Rows, each followed by one of two labels for a hidden trait (new trait and labels in each part):
In the rows, 128 means zero.
[122 124 164 128 157 141 150 176 115 126  91 121 116 110 206 131 149] => Q
[124 114 164 120  95 120  50 163 144 154 107 146 143 115 119  93 113] => Q
[125 103 147 122 110 124  80 152 133 131 105 130 153 121 121  91 124] => Y
[127 143 151 124 127 106 128 152 133 132  91 132 114 117 152 123 123] => Y
[117 131 165 130 194 136 167 200 101 160  90 121 128  82 255 173 144] => Q
[123 124 149 124 124 115  74 172 137 170  92 136 148 119 140 137 108] => Y
[126 156 152 126 145 105 140 139 125 147 106 145  84 110 161 155 120] => Y
[123 127 160 126 147 129 131 161 121 138 107 128 131 110 206 135 138] => Q
[124 139 148 123 131 113  87 158 136 170  98 152 137 113 156 135 114] => Y
[121 137 171 117 109 102  43 176 147 173  64 165 116 109 135 114  94] => Q
[124 103 139 125 108 136  85 144 133 123 120 130 156 127 120  93 129] => Y
[123 137 129 123 140 120  60 185 130 219 102 152 158 129 146 171 104] => Y
[122 147 179 129 175 118 194 173 113 104  84 130  76  83 244 145 144] => Y
[123 145 131 128 141 125 118 170 124 162 113 137 125 118 171 144 123] => Q
[121 149 144 127 167 107 141 176 123 153  94 140 120 100 193 139 126] => Q
[124 187 189 120 147  60 135 151 141 160  65 181  41  74 189 159  92] => Q
[125 144 135 129 147 116 121 143 125 167 117 140 137 120 145 159 114] => Y
[127 121 139 127 131 130  98 147 130 115 119 117 141 126 156 118 139] => Y
[124 109 139 127 141 148 122 150 124 126 119 118 150 123 171 131 138] => Q
[127 121 143 126 128 126 130 125 131 102 129 129 107 121 143  99 134] => Y
[126 100 153 127 122 138 147 141 127  76 120 113 110 119 152  84 152] => Q
[124 116 161 122 116 130  77 156 136 141  97 136 132 119 141 115 122] => Y
[124 122 166 127 144 121 150 164 124 107 100 125 106 106 186 116 138] => Q
[122 106 175 126 158 137 178 153 118  63  91 107 111  98 215 102 175] => Q
[125 152 146 127 140 112 154 122 125 130 109 137 112 107 160 141 125] => Y
[126 127 177 122 103 115 122 120 134  88  88 141  88 106 128  84 126] => Y
[121 188 182 128 194  95 181 180 113 148  85 152  53  77 255 186 123] => Q
[122 109 125 127 136 147 113 176 122 156 113 109 159 127 166 147 133] => Q
[124 143 166 119 121 103  74 166 148 150  78 159  83 101 140 107 104] => Q
[126 167 183 126 161  91 177 155 120  95  91 152  31  91 197 130 129] => Q
[124 128 134 129 151 136 128 170 125 151 110 130 149 113 192 140 129] => Q
[127 142 167 127 157 119 166 147 125  90 126 122  86 102 192 117 137] => Q
[124 133 143 123 125 123  91 160 133 152 108 132 138 124 139 123 112] => Y
[130 172 180 129 154  81 199 106 129  83  95 147  26  88 183 139 137] => Y
[121 124 139 127 154 140 117 174 121 163 110 119 173 120 175 156 128] => Q
[123 144 139 126 156 127 145 168 123 146 108 131 113 106 203 158 127] => Q
[121 160 143 131 169 105 110 177 121 183 107 147 119 110 172 181 111] => Q
[122 146 171 117 123  92  54 181 144 184  76 167 117 103 141 124  93] => Q
[132 117 171 126  98 107 149  98 139  15 108 115  65 109 123  61 152] => Y
[122 129 163 128 163 140 170 174 120 104  99 116 121  96 222 119 156] => Y
[124 130 138 123 128 114  79 173 137 160  91 141 125 106 157 119 113] => Y
[126 128 117 126 124 130  95 134 130 157 129 133 169 131 134 133 117] => Y
[124 165 147 127 151  98 129 162 129 173  90 158 108  97 165 153 109] => Y
[128 117 144 130 131 130 132 141 130 103 120 117 118 115 147 117 139] => Y
[125 115 152 126 148 136 138 204 119 132 113 127 137 118 199 144 139] => Q
[126 142 159 123 123 117 128 153 137 119 105 140 114  99 138 107 123] => Y
[122  59 112 122  81 164   7 180 135 167 133 116 225 155  87 104 121] => Y
[122 140 164 122 124 103  59 163 141 190  97 156 112 105 152 133  99] => Q
[126 131 193 121 117 100 138 132 138  65  79 142  65  91 164  73 134] => Q
[125 106 164 128 147 149 177 150 118  83  99 104 120 106 216  93 163] => Q
[124 111 151 121 108 120  58 157 140 139 108 145 135 118 133 116 113] => Q
[120 124 153 128 169 133 146 195 111 142 105 126 123 106 231 164 139] => Y
[125 106 152 123 106 128  79 161 139 127  88 127 139 126 142  88 129] => Y
[120 119 183 127 186 142 194 180 108  84  75 115 108  73 255 125 166] => Q
[127 150 132 126 145 109 114 143 129 153 125 147  94 115 139 144 119] => Y
[126 163 144 127 159 110 148 156 124 163  89 146 108 114 178 161 115] => Y
[119 140 190 125 176 132 189 189 112 131  72 121  83  88 255 156 146] => Q
[124 160 154 125 150 107 126 161 126 149 102 143  94 107 164 169 125] => Y
[122 119 179 115  92 106  47 159 153 164  78 156 120 109 139  84 101] => Q
[124 154 194 128 161 103 179 139 120  87  97 131  66  86 211 129 143] => Q
[121  91 151 129 161 162 149 176 111 113 112  96 161 112 229 126 161] => Q
[122 139 139 128 163 126 128 132 122 176 106 133 148 111 199 162 123] => Q
[122 101 181 114  79 105   8 190 155 152  80 154 147 115 103  77 105] => Q
[122 142 149 122 121 112  88 156 140 162  87 148 115 108 140 122 100] => Q
[124 174 172 124 147  95 124 165 132 160  88 165  62 101 177 157 109] => Y
[123 104 181 113  72 102   8 176 161 112  71 153 113 118 109  60 102] => Q
[125 144 169 124 134 103 120 144 135 124 101 139 101  99 159 114 117] => Y
[122 133 131 126 156 127 100 166 121 179 121 132 163 130 156 159 125] => Q
[125 127 147 125 113 119  77 164 136 133 103 143 125 121 124 106 123] => Y

[115 130 127 120  84 122 134 114 130 126 136 134 119 117 120 120 111 116
 141 155 151 186 170 187 101 101 130 124 106 109 105] => J
[148 113 152 131 157 149 151  66 105 117 182 118  87 140 142  48 124 125
 115 152 139  79 135 119 171 117 137 154 132 144 133] => Z
[144 112 155 124 172 125 174  65 121 128 187 106  84 136 132  37 126 156
 125 163 146  77 133 112 184 108 144 133 132 114 125] => J
[154  99 135 126 136 113  73 109 112 122 129 144 132 126 117 150 140 137
 124 145  91 107 130 130 125 184 126 175 146 120 149] => Z
[178 128 109 133 196 109 137 106 109 107 255 106 127 152 119 104 129 133
 106 139 111  82 110 123 131 160 135 177 161 114 142] => Z
[130 127 129 118 116 140 139 139 121 132 100 113 121 107 114  99  99 121
 130 134 162 126 148 142 127 133 162 116 155 117 102] => J
[142 126 121 121 119 145 168 134 135 132  89 133 126 127 115 110 105 121
 130 168 156 113 146 185 110  89 152 118 152 126 126] => J
[201 117  87 128 168 121 126  81 120 117 240 125 122 133 123 141 122 130
 118 131 111  63 131 109 106 153 130 122 166 140 176] => Z
[120 112 159 130  85 153 141 189 110 123  33 145 113 109 130  98 113 126
 141 167 149 147 157 116 113 110 145 131 106 115 115] => J
[175 117  98 128 126 116 106 110 131 122 148 148 133 132 122 169 124 112
 131 106 116 112 127 143  76 111 120 124 158 129 135] => Z
[146 117  85 147 122 165  85  94 105  93 199 159 111 136 154 102 118 113
 123 129  99  21 108 117 116 146 111 148 183 195 178] => Z
[127 119 152 108 165  80 171 121 157 144 167 116 133 138  96 140 120 133
 152 143 164 191 161 171 102 108 141  96 124  74 117] => J
[167 135 134 127 155  91 144  99 132 118 171 131 135 139 121 161 134 140
 128 134 102 151 141 113  73 186 140 111 124 111 140] => Z
[155 122 129 128 195 127 167  91 118 134 241  98 108 139 124  97 136 142
 111 176 116  88 133 156 146 155 156 124 178 129 103] => Z
[147 114 133 127  62 105 123 198 159 139   1 128 144 115 108 197 114 103
 132  93 142 144 172 185  40 111 124 120 127  85 150] => J
[174 140 133 123 171 133 191  44 142 133 191 109 119 127 117  77 129 111
 118 175 155 150 131 198 149  79 153 123 183 142 119] => Z
[137 106 169 116 144  69 140 120 156 140 106 113 139 133 102 169 130 145
 145 142 127 222 167 157  76 147 157  98  93 100 102] => J
[121 107 180 115 154  85 143 167 150 129  53 128 130 133 112 149 135 134
 153 141 129 229 176 141  80 150 147 109  63 114 116] => J
[179 109 121 125 175 114 129  61 131 126 245 127 129 139 122 124 131 134
 120 138 115  94 120 108 123 157 130 116 151 123 157] => Z
[132 137 128 124 128 136 138 101 112 122 142 101 112 118 122  76 129 105
 128 178 165 118 141 137 155  77 156 137 161 143 103] => Z
[129 114 190 121 122 103 138 142 130 126 169 144 124 137 118 152 153 158
 130 149 104 154 138  69  84 214 137 153 113 111 123] => Z
[185 109 112 128 147 114 137 128 131 121 178 146 128 127 126 150 133 129
 122 102 109 103 125 105  80 153 119 163 143 132 175] => Z
[195 124 123 130 196 109  99  65 134 121 234 139 118 141 122 127 134 150
 112 106  84 144 121  66 136 176 127 158 145 110 118] => Z
[169  98 146 131 130 102  92 119 121 115 168 145 121 133 131 148 128 135
 124 126  98 136 142 134  92 193 130 177 125 127 146] => Z
[133 101 113 131 114 106  70 127 115 113 143 158 139 126 122 171 141 138
 132 133 100 138 125  91  67 193 130 182 120 129 154] => Z
[167 125 157 125 108 114 130 177 142 128  72 176 122 129 134 175 142 143
 140  80 102 154 158  74 133 129 125 146  88  78 164] => Z
[126 140 106 124 111 149 185 123 109 118  95 119 124 112 123  90  93 119
 129 123 164 100 140 223 130  70 154 135 165 156 115] => Z
[145 136 138 110  92 123 171 174 156 139  26 138 139 113 113 138 113 121
 153 126 168 175 164 177  77 121 132  99 100  80 137] => J
[176 135 118 125 134 137 133  55 112 118 130 107 136 126 125  88  97 111
 109 145 133  62 112 141 145 100 131 152 203 165 140] => Z
[162 114 140 122 214 106 138   6 136 135 255  87  99 147 110  81 123 136
 115 157 122  74 120 117 173 179 142 131 160 112 131] => Z
[183  97 130 132 167 131  83  61 108 114 230 128 111 134 133 109 153 148
 119 134 104 122 130  95 152 184 122 184 109 117 175] => Z
[157 125 135 127 125 153 190  84 120 122 151 110 125 126 134  65  99 111
 128 142 126  79 127 193 156  62 141 131 168 151 133] => J
[131 121 137 121 108 119 136 155 126 129  31 137 138 117 115 136 115 121
 140 161 149 142 161 180 119 128 146 117 136 108 128] => J
[170 131  83 128 148 166 153  80 123 122 179 127 115 123 132 131 105 110
 117 130 144  31 111 134 140 127 126 122 135 148 164] => Z
[183 146  96 126 157 138 185  68 126 130 177 111 122 122 122 114 114  94
 113 128 150 144 118 224 125  70 134 137 154 161 150] => Z
[182  87 148 140 165 144  54 134  87 110 235 161 109 132 148  91 146 150
 111 129  78  40 117  56 166 204 109 203 126 129 175] => Z
[127 106 146 121 114 133 102 210 114 123 103 166 133 116 117 145 126 120
 152 140 144 123 125 139  87 149 132 130 135 117 145] => Z
[209 112  78 136 108 184  93 187  99 110 138 189 110 116 150 123 117 121
 116  84 113  78 113 126  95 123 108 156 167 153 203] => Z
[157 125 122 128 144 157 166 113 101 115 148 128 115 114 137 120 133 132
 119 177 126  91 129 166 126  92 127 137 125 138 115] => Z
[119 126 154 124 113 116 152 110 144 136  58 131 125 135 117 122 127 133
 144 150 152 162 131 154 104 107 140 111 111  84 125] => J
[183 104 122 125 178 113 133  41 135 121 255 123 113 148 121 113 138 137
 129 138  97  64 109  68 141 188 132 123 162 137 162] => Z
[132 122 130 128  82 149 149 162 122 129  42 135 123 111 122 112 107 114
 141 121 164 136 152 180 120  91 142 136 134 117 131] => J
[112  83 202 120 152 125  98 107 113 130  73 151 106 123 125 106 146 162
 150 169 125 166 165  73 160 193 150 145  65  77 115] => J
[140 145 109 122  89  97 207 148 160 143   5 118 158 110  97 150  92  94
 150 120 139 184 165 204  75  35 148  81 148  98 123] => J
[170 104 127 127 158 104 133  78 127 121 201 129 120 132 118 133 139 131
 133 128 115 113 132  95 129 170 133 118 124 122 119] => Z
[130 124 146 129 135 161 180 115 131 134  71 119 119 127 131  74 134 136
 132 130 172 118 155 174 147  59 136 110 134 112 125] => J
[185 138  95 132 174  99 106  60 143 110 255 126 141 130 120 147 121 126
 131 129  99 104 116 122  98 124 134 185 164 153 159] => Z
